Below are the code and all the weights of a small trained network. Each question names an input and a target symbol and asks about switching units off, where a switched-off unit gives its printed mean instead of its output.

import numpy as np


def w(rows, s, z=0):
    codes = np.array(rows[::2]) - 128.0
    scale = np.full(codes.shape[1], s)
    scale[-1] = z or s
    return codes * scale


def norm(h):
    return h / np.sqrt((h * h).mean(-1, keepdims=True) + 1e-5)


def f(y):
    return y / 2 * (1 + np.tanh(0.7978845608 * (y + 0.044715 * y**3)))


def softmax(a):
    e = np.exp(a - a.max(-1, keepdims=True))
    return e / e.sum(-1, keepdims=True)


def log_softmax(a):
    a = a - a.max(-1, keepdims=True)
    return a - np.log(np.exp(a).sum(-1, keepdims=True))


def net(x, mask):
    ids = ['ΔΦΨβζμ'.index(c) for c in x.split()]
    T = len(ids)
    res = E[ids] + P[:T]
    r = norm(res)
    for j in range(2):
        rows = slice(4 * j, 4 * j + 4)
        q, k, v = (r @ M[0][rows].T for M in (Q, K, V))
        z = softmax(np.where(np.tri(T) > 0, q @ k.T / 4**0.5, -1e9)) @ v
        o = O[0][rows]
        res = res + np.where(mask[j], z, o[:, -1]) @ o[:, :-1]
    y = f(norm(res) @ A[0][:, :-1].T + A[0][:, -1])
    res = res + np.where(mask[2:6], y, B[0][:, -1]) @ B[0][:, :-1]
    return log_softmax(norm(res)[-1] @ U[:, :-1].T + U[:, -1])


Q, K, V, O, A, B = {}, {}, {}, {}, {}, {}
E = w([
[212,221,55,118,125,153],'Δ',
[149,68,167,155,72,62],'Φ',
[163,255,201,175,60,80],'Ψ',
[140,74,170,143,82,65],'β',
[149,66,164,163,70,66],'ζ',
[83,132,146,177,96,153],'μ',
],0.0094)
P = w([
[92,2,151,203,136,138],'0',
[135,147,70,88,97,84],'1',
[134,148,71,94,101,75],'2',
[136,145,71,92,101,80],'3',
[136,145,73,90,101,87],'4',
[136,143,75,87,101,93],'5',
[137,141,76,84,100,99],'6',
[137,140,76,81,99,104],'7',
[138,139,79,79,98,109],'8',
[138,139,82,79,97,116],'9',
[135,141,86,76,97,120],'10',
[135,141,85,70,88,131],'11',
[134,142,86,68,78,142],'12',
],0.0069)
Q[0] = w([
[187,158,244,32,181,140],'h0',
[148,125,85,57,203,136],'h0',
[183,237,77,145,45,114],'h0',
[255,188,92,154,19,93],'h0',
[156,135,180,124,49,67],'h1',
[156,183,183,121,61,153],'h1',
[90,118,76,100,167,197],'h1',
[153,164,84,106,162,84],'h1',
],0.01)
K[0] = w([
[58,123,211,49,209,129],'h0',
[81,88,192,185,127,126],'h0',
[158,173,80,140,226,185],'h0',
[148,133,69,129,231,157],'h0',
[204,171,76,118,226,165],'h1',
[141,101,149,141,254,152],'h1',
[87,117,110,131,66,72],'h1',
[147,97,155,46,152,103],'h1',
],0.0097)
V[0] = w([
[133,195,188,240,153,204],'h0',
[120,176,174,255,87,118],'h0',
[136,176,130,68,128,132],'h0',
[73,76,211,199,113,165],'h0',
[30,190,51,102,121,148],'h1',
[95,120,90,161,196,156],'h1',
[225,135,151,169,164,161],'h1',
[52,145,170,170,84,110],'h1',
],0.0078)
O[0] = w([
[106,117,95,251,187,151,134],'h0',
[76,89,143,138,147,154,245],'h0',
[151,163,109,80,255,155,178],'h0',
[23,147,129,196,126,121,3],'h0',
[225,228,144,71,138,191,115],'h1',
[125,132,140,123,170,141,24],'h1',
[86,92,105,173,46,187,130],'h1',
[119,131,124,47,80,103,191],'h1',
],0.0084,0.0061)
A[0] = w([
[171,184,210,98,78,158,246],'n0',
[255,81,27,92,165,175,180],'n1',
[23,127,91,139,73,111,2],'n2',
[19,59,82,228,140,83,21],'n3',
],0.0081,0.00089)
B[0] = w([
[103,49,116,93,180,193,233],'n0',
[217,85,125,124,111,69,254],'n1',
[200,165,131,168,117,108,224],'n2',
[47,10,49,167,193,136,199],'n3',
],0.011,0.0058)
U = w([
[82,2,126,217,144,106,181],'Δ',
[180,173,74,173,27,44,63],'Φ',
[177,196,221,73,58,133,120],'Ψ',
[78,101,158,55,155,234,254],'β',
[124,133,132,116,204,124,37],'ζ',
[137,129,125,97,228,119,69],'μ',
],0.0099,0.0048)

Each question gives the input, a string of symbols that net reads in full, and the target symbol t.
The units are the heads (4 rows each of Q, K, V and O) and the neurons (one row each of A and B). Each row of codes is followed by its name. A weight is (code - 128) times the scale printed after its matrix; where a second scale follows, it is the last column's (O, A, B and U).
mask holds one flag per unit, heads first, then neurons. A switched-off unit (its flag False) gives its mean, the last column of its rows in O or B, instead of its output. The means were averaged over made-up inputs and are rounded, as every weight is.
A unit's drop is (log p(t) with every unit on - log p(t) with that unit switched off) / (log p(t) with every unit on - log p(t) with every unit switched off).
The circuit of an input: a set's keep is (log p(t) with only the set's units on - log p(t) with every unit switched off) / (log p(t) with every unit on - log p(t) with every unit switched off). Starting from all 6 units, units are removed one at a time, each time the one whose removal leaves the highest keep (on an exact tie, the one counted first), for as long as the keep stays at least 0.8.
units of the circuit, in order: the units of the circuit, biggest drop first
unit that matters most: the unit with the biggest drop
top k neurons: the k neurons with the biggest drops, biggest first
heads that matter: for each layer, one digit per head in row order, 1 if its drop is at least 0.15 and else 0, layers parted by /
drop when u is switched off: that unit's drop, to one decimal
input β β Ψ μ Φ Ψ Ψ μ ζ Ψ Φ, target Φ: unit that matters most	n0
input μ Ψ ζ Ψ Ψ μ Ψ β μ, target Ψ: heads that matter	11
input Φ Ψ μ Ψ μ μ Ψ Ψ, target β: top 3 neurons	(n0 n1 n3)
input β Φ Ψ β μ Φ Ψ ζ Ψ μ, target Φ: units of the circuit, in order	(n0 h0 n2)
input Ψ Ψ Ψ β μ Ψ ζ β Ψ Ψ β, target Ψ: top 2 neurons	(n3 n0)
input Δ Φ Ψ μ μ Φ Ψ β Δ, target Φ: units of the circuit, in order	(h0 n0)
input Ψ Φ β Δ Ψ Ψ Ψ β μ μ, target Ψ: heads that matter	10
input Ψ μ β μ ζ Φ Ψ Ψ, target Ψ: heads that matter	11
input μ μ Ψ, target Δ: heads that matter	10
input Ψ β β β Φ Φ, target Φ: units of the circuit, in order	(h0 h1 n0)
input Δ Φ Ψ Φ Δ, target Φ: units of the circuit, in order	(n0 h0)
input Δ β β Ψ, target Δ: heads that matter	01
input Ψ μ Φ Δ Ψ Ψ β, target Ψ: heads that matter	10
input Ψ Ψ Ψ Ψ Δ μ Φ Φ, target Ψ: units of the circuit, in order	(n3)
input μ Ψ ζ Ψ Φ Ψ μ Ψ μ β ζ, target Φ: heads that matter	11
input β Ψ μ β ζ μ μ Ψ ζ, target Φ: drop when n3 is switched off	0.7
input Ψ Ψ Δ μ β Φ, target Ψ: drop when h1 is switched off	0.0
input Φ Ψ Ψ μ μ Φ Φ β β μ μ, target β: drop when h1 is switched off	3.0
